Below are the code and all the weights of a small trained network. Each question names an input and a class and asks about switching units off, where a switched-off unit gives its printed mean instead of its output.

import numpy as np


def w(rows, s, z=0):
    codes = np.array(rows[::2]) - 128.0
    scale = np.full(codes.shape[1], s)
    scale[-1] = z or s
    return codes * scale


def f(y):
    return y / 2 * (1 + np.tanh(0.7978845608 * (y + 0.044715 * y**3)))


def log_softmax(a):
    a = a - a.max(-1, keepdims=True)
    return a - np.log(np.exp(a).sum(-1, keepdims=True))


def net(x, mask):
    res = np.array(x, float).reshape(1, 3) / 4 @ E
    y = f(res @ A[0][:, :-1].T + A[0][:, -1])
    res = res + np.where(mask, y, B[0][:, -1]) @ B[0][:, :-1]
    return log_softmax(res[-1] @ U[:, :-1].T + U[:, -1])


A, B = {}, {}
E = w([
[185,152,173,201,118,175,30,18,37,133],'x0',
[118,131,109,77,132,64,41,120,133,170],'x1',
[5,113,160,201,29,103,169,138,103,208],'x2',
],0.014)
A[0] = w([
[141,123,119,187,183,172,182,65,117,115,198],'N0',
[224,121,163,73,178,133,78,143,126,110,180],'N1',
[130,117,154,148,81,187,165,126,81,120,179],'N2',
[115,147,136,73,136,69,20,75,98,176,110],'N3',
[134,100,141,130,154,143,255,171,170,97,245],'N4',
[100,83,72,16,149,60,81,173,131,169,171],'N5',
[57,82,162,174,32,73,159,125,102,180,255],'N6',
],0.0096,0.0037)
B[0] = w([
[167,85,169,208,52,86,65,41,14,32,185],'N0',
[206,116,99,160,147,109,161,134,75,72,216],'N1',
[78,172,199,155,87,255,6,130,153,91,177],'N2',
[23,105,122,28,252,184,154,192,122,130,196],'N3',
[71,84,96,26,141,217,158,162,53,148,246],'N4',
[132,162,75,186,105,21,171,89,120,177,221],'N5',
[126,134,195,155,147,160,96,169,225,205,252],'N6',
],0.009,0.018)
U = w([
[137,2,86,70,178,196,156,177,111,75,216],'0',
[92,119,236,49,152,239,149,179,178,210,157],'1',
[158,188,57,125,123,57,186,132,158,118,202],'2',
[132,138,157,167,90,99,154,168,238,251,22],'3',
[214,146,198,178,56,125,116,98,144,26,82],'4',
[147,208,179,245,11,163,67,123,162,179,7],'5',
],0.0076,0.0016)

Each question gives the input, the list of numbers given to net, and the class t.
The units are the neurons (one row each of A and B). Each row of codes is followed by its name. A weight is (code - 128) times the scale printed after its matrix; where a second scale follows, it is the last column's (A, B and U).
mask holds one flag per neuron, in row order. A switched-off neuron (its flag False) gives its mean, the last column of its row in B, instead of its output. The means were averaged over made-up inputs and are rounded, as every weight is.
A unit's drop is (log p(t) with every unit on - log p(t) with that unit switched off) / (log p(t) with every unit on - log p(t) with every unit switched off).
The circuit of an input: a set's keep is (log p(t) with only the set's units on - log p(t) with every unit switched off) / (log p(t) with every unit on - log p(t) with every unit switched off). Starting from all 7 units, units are removed one at a time, each time the one whose removal leaves the highest keep (on an exact tie, the one counted first), for as long as the keep stays at least 0.8.
circuit, biggest first: the units of the circuit, biggest drop first
top k neurons: the k neurons with the biggest drops, biggest first
drop when u is switched off: that unit's drop, to one decimal
input [2,0,-1], class 4: circuit, biggest first	N4, N6
input [-7,1,3], class 3: top 3 neurons	N5, N3, N2
input [-1,2,7], class 3: circuit, biggest first	N4, N6
input [1,0,2], class 5: circuit, biggest first	N4
input [-8,2,-1], class 2: top 3 neurons	N5, N6, N3
input [5,3,1], class 1: top 3 neurons	N3, N1, N0
input [-1,3,-6], class 2: circuit, biggest first	N4, N5
input [-7,1,-5], class 2: top 3 neurons	N5, N3, N2
input [5,8,0], class 0: top 2 neurons	N3, N6
input [-2,2,-8], class 2: circuit, biggest first	N5, N4
input [4,1,8], class 1: top 4 neurons	N5, N6, N0, N3
input [-7,5,1], class 3: top 2 neurons	N5, N1
input [1,-3,-3], class 4: top 2 neurons	N3, N4
input [-2,8,6], class 3: circuit, biggest first	N5
input [1,-4,3], class 5: top 3 neurons	N3, N4, N0
input [-4,4,-2], class 2: top 2 neurons	N5, N6
input [3,-1,0], class 4: top 3 neurons	N6, N4, N5
input [6,-8,0], class 4: top 3 neurons	N0, N6, N5
input [6,-1,-7], class 4: top 2 neurons	N4, N0
input [6,8,3], class 1: circuit, biggest first	N3
input [1,-7,-1], class 4: top 2 neurons	N0, N3
input [4,-4,1], class 5: drop when N0 is switched off	-0.1
input [5,-3,-5], class 4: drop when N4 is switched off	0.0
input [-7,1,-3], class 2: drop when N2 is switched off	0.1
input [4,8,-2], class 0: drop when N1 is switched off	0.1
